Here is a tiny trained network, its code and every weight. The questions are about switching its units off for an input and a target symbol, where a switched-off unit gives its printed mean instead of its output.

import numpy as np


def w(rows, s, z=0):
    codes = np.array(rows[::2]) - 128.0
    scale = np.full(codes.shape[1], s)
    scale[-1] = z or s
    return codes * scale


def f(y):
    return y / 2 * (1 + np.tanh(0.7978845608 * (y + 0.044715 * y**3)))


def softmax(a):
    e = np.exp(a - a.max(-1, keepdims=True))
    return e / e.sum(-1, keepdims=True)


def log_softmax(a):
    a = a - a.max(-1, keepdims=True)
    return a - np.log(np.exp(a).sum(-1, keepdims=True))


def net(x, mask):
    ids = ['Ωβζηξτ'.index(c) for c in x.split()]
    T = len(ids)
    res = E[ids] + P[:T]
    u = 0
    for l in range(2):
        r = res
        for j in range(2):
            rows = slice(4 * j, 4 * j + 4)
            q, k, v = (r @ M[l][rows].T for M in (Q, K, V))
            z = softmax(np.where(np.tri(T) > 0, q @ k.T / 4**0.5, -1e9)) @ v
            o = O[l][rows]
            res = res + np.where(mask[u + j], z, o[:, -1]) @ o[:, :-1]
        u += 2
        y = f(res @ A[l][:, :-1].T + A[l][:, -1])
        res = res + np.where(mask[u : u + 4], y, B[l][:, -1]) @ B[l][:, :-1]
        u += 4
    return log_softmax(res[-1] @ U[:, :-1].T + U[:, -1])


Q, K, V, O, A, B = {}, {}, {}, {}, {}, {}
E = w([
[96,205,226],'Ω',
[96,206,225],'β',
[56,139,91],'ζ',
[245,125,119],'η',
[130,143,14],'ξ',
[21,81,198],'τ',
],0.012)
P = w([
[90,255,126],'0',
[90,216,125],'1',
[98,192,124],'2',
[112,169,131],'3',
[121,152,136],'4',
[126,138,143],'5',
[136,132,152],'6',
[140,118,160],'7',
[146,104,168],'8',
[152,96,178],'9',
[154,88,186],'10',
[159,84,191],'11',
[164,81,193],'12',
],0.0095)
Q[0] = w([
[84,161,84],'L0H0',
[108,89,164],'L0H0',
[135,171,153],'L0H0',
[153,140,118],'L0H0',
[128,137,166],'L0H1',
[90,35,5],'L0H1',
[192,89,114],'L0H1',
[101,174,171],'L0H1',
],0.016)
K[0] = w([
[85,82,164],'L0H0',
[133,204,220],'L0H0',
[176,85,149],'L0H0',
[156,122,72],'L0H0',
[143,97,207],'L0H1',
[60,204,10],'L0H1',
[163,191,123],'L0H1',
[129,62,194],'L0H1',
],0.011)
V[0] = w([
[136,128,144],'L0H0',
[117,123,143],'L0H0',
[37,196,131],'L0H0',
[184,111,160],'L0H0',
[87,122,254],'L0H1',
[224,217,114],'L0H1',
[115,160,120],'L0H1',
[131,174,138],'L0H1',
],0.0078)
O[0] = w([
[116,118,120,133],'L0H0',
[139,136,122,130],'L0H0',
[131,226,79,254],'L0H0',
[115,59,141,103],'L0H0',
[92,254,31,231],'L0H1',
[239,135,163,176],'L0H1',
[142,122,121,164],'L0H1',
[154,134,119,186],'L0H1',
],0.007,0.0039)
A[0] = w([
[212,23,128,190],'L0N0',
[56,187,120,116],'L0N1',
[170,111,2,254],'L0N2',
[208,82,126,208],'L0N3',
],0.0096,0.0054)
B[0] = w([
[130,52,53,212],'L0N0',
[122,2,206,253],'L0N1',
[36,227,76,210],'L0N2',
[86,81,39,211],'L0N3',
],0.0091,0.0071)
Q[1] = w([
[98,210,136],'L1H0',
[247,208,121],'L1H0',
[206,190,123],'L1H0',
[163,76,125],'L1H0',
[131,121,120],'L1H1',
[74,251,94],'L1H1',
[185,46,194],'L1H1',
[123,204,255],'L1H1',
],0.0074)
K[1] = w([
[113,113,83],'L1H0',
[232,142,78],'L1H0',
[255,139,63],'L1H0',
[153,156,167],'L1H0',
[147,117,132],'L1H1',
[72,181,51],'L1H1',
[104,104,236],'L1H1',
[22,188,127],'L1H1',
],0.0075)
V[1] = w([
[161,121,228],'L1H0',
[98,136,68],'L1H0',
[117,88,31],'L1H0',
[136,92,118],'L1H0',
[102,116,2],'L1H1',
[176,82,34],'L1H1',
[97,171,143],'L1H1',
[73,160,122],'L1H1',
],0.0061)
O[1] = w([
[171,52,86,97],'L1H0',
[71,193,177,156],'L1H0',
[112,253,232,138],'L1H0',
[163,169,134,120],'L1H0',
[48,243,188,254],'L1H1',
[31,207,115,192],'L1H1',
[160,98,173,130],'L1H1',
[135,106,180,158],'L1H1',
],0.0043,0.0077)
A[1] = w([
[201,90,97,254],'L1N0',
[253,165,174,173],'L1N1',
[62,158,172,207],'L1N2',
[148,190,78,100],'L1N3',
],0.015,0.0051)
B[1] = w([
[142,43,76,138],'L1N0',
[12,161,76,153],'L1N1',
[223,120,102,254],'L1N2',
[96,95,239,196],'L1N3',
],0.011,0.016)
U = w([
[49,133,98,110],'Ω',
[113,130,33,117],'β',
[107,182,230,43],'ζ',
[8,204,131,132],'η',
[254,190,21,252],'ξ',
[187,40,195,142],'τ',
],0.0073,0.0032)

Each question gives the input, a string of symbols that net reads in full, and the target symbol t.
The units are the heads (4 rows each of Q, K, V and O) and the neurons (one row each of A and B). Each row of codes is followed by its name. A weight is (code - 128) times the scale printed after its matrix; where a second scale follows, it is the last column's (O, A, B and U).
mask holds one flag per unit, layer by layer, with each layer's heads first. A switched-off unit (its flag False) gives its mean, the last column of its rows in O or B, instead of its output. The means were averaged over made-up inputs and are rounded, as every weight is.
A unit's drop is (log p(t) with every unit on - log p(t) with that unit switched off) / (log p(t) with every unit on - log p(t) with every unit switched off).
The circuit of an input: a set's keep is (log p(t) with only the set's units on - log p(t) with every unit switched off) / (log p(t) with every unit on - log p(t) with every unit switched off). Starting from all 12 units, units are removed one at a time, each time the one whose removal leaves the highest keep (on an exact tie, the one counted first), for as long as the keep stays at least 0.8.
circuit, biggest first: the units of the circuit, biggest drop first
unit that matters most: the unit with the biggest drop
k most important neurons: the k neurons with the biggest drops, biggest first
k most important neurons of layer l: the k neurons of layer l with the biggest drops, biggest first
heads that matter: for each layer, one digit per head in row order, 1 if its drop is at least 0.15 and else 0, layers parted by /
drop when u is switched off: that unit's drop, to one decimal
input β ζ η ζ η τ Ω β ζ β η, target Ω: circuit, biggest first	[L1N2, L0N3]
input β ξ ζ η τ η η, target Ω: unit that matters most	L1H1
input ξ ζ ξ ξ β, target ξ: circuit, biggest first	[L1N2, L1N3]
input τ τ β Ω, target τ: circuit, biggest first	[L1H1, L0N2]
input Ω ζ η ξ η Ω η ξ ξ β, target ξ: heads that matter	00 / 10
input η η Ω τ η ζ Ω β τ ξ η ξ, target η: 2 most important neurons of layer 0	[L0N1, L0N0]
input τ β β η η τ ξ Ω η η β, target η: 2 most important neurons	[L1N1, L0N3]
input τ τ ζ β, target τ: circuit, biggest first	[L1H1, L0N2]
input ζ Ω τ η Ω ζ Ω β τ η ξ, target η: heads that matter	01 / 00
input Ω τ Ω ζ ζ τ η τ η β η Ω, target η: heads that matter	00 / 01
input τ τ β ξ τ ζ η, target ζ: circuit, biggest first	[L1N3, L0N1, L1H0]
input ζ η ξ τ η η β ζ η Ω η β, target η: heads that matter	01 / 01
input η η η Ω η ξ β Ω η ζ β η, target β: heads that matter	10 / 10
input η τ ζ β ξ η η ζ ζ ξ Ω, target ξ: circuit, biggest first	[L1N3]
input β ξ β β τ ξ η ζ β β ζ ξ, target Ω: circuit, biggest first	[L0H1, L1N2, L0N0]
input η ζ ζ ξ ζ η β Ω η β η, target β: heads that matter	11 / 10
input τ τ τ Ω ζ ξ η τ ξ ξ ζ η Ω, target η: heads that matter	01 / 01
input β Ω β, target β: 2 most important neurons	[L0N1, L1N3]
input η ζ Ω β β η ζ Ω β Ω τ Ω, target τ: 3 most important neurons	[L0N1, L0N2, L0N3]
input Ω Ω η η ζ ζ Ω Ω β Ω ζ, target ξ: 3 most important neurons of layer 1	[L1N2, L1N3, L1N1]
input τ ζ τ ξ Ω Ω, target ξ: circuit, biggest first	[L1N2]
input η ξ ξ η τ ξ τ β ξ Ω η η ζ, target ξ: 2 most important neurons	[L0N1, L1N3]
input Ω η ξ ζ β η ζ τ τ β, target τ: 2 most important neurons	[L0N1, L0N2]
input ζ ξ ζ η Ω β η, target η: drop when L0N1 is switched off	0.5
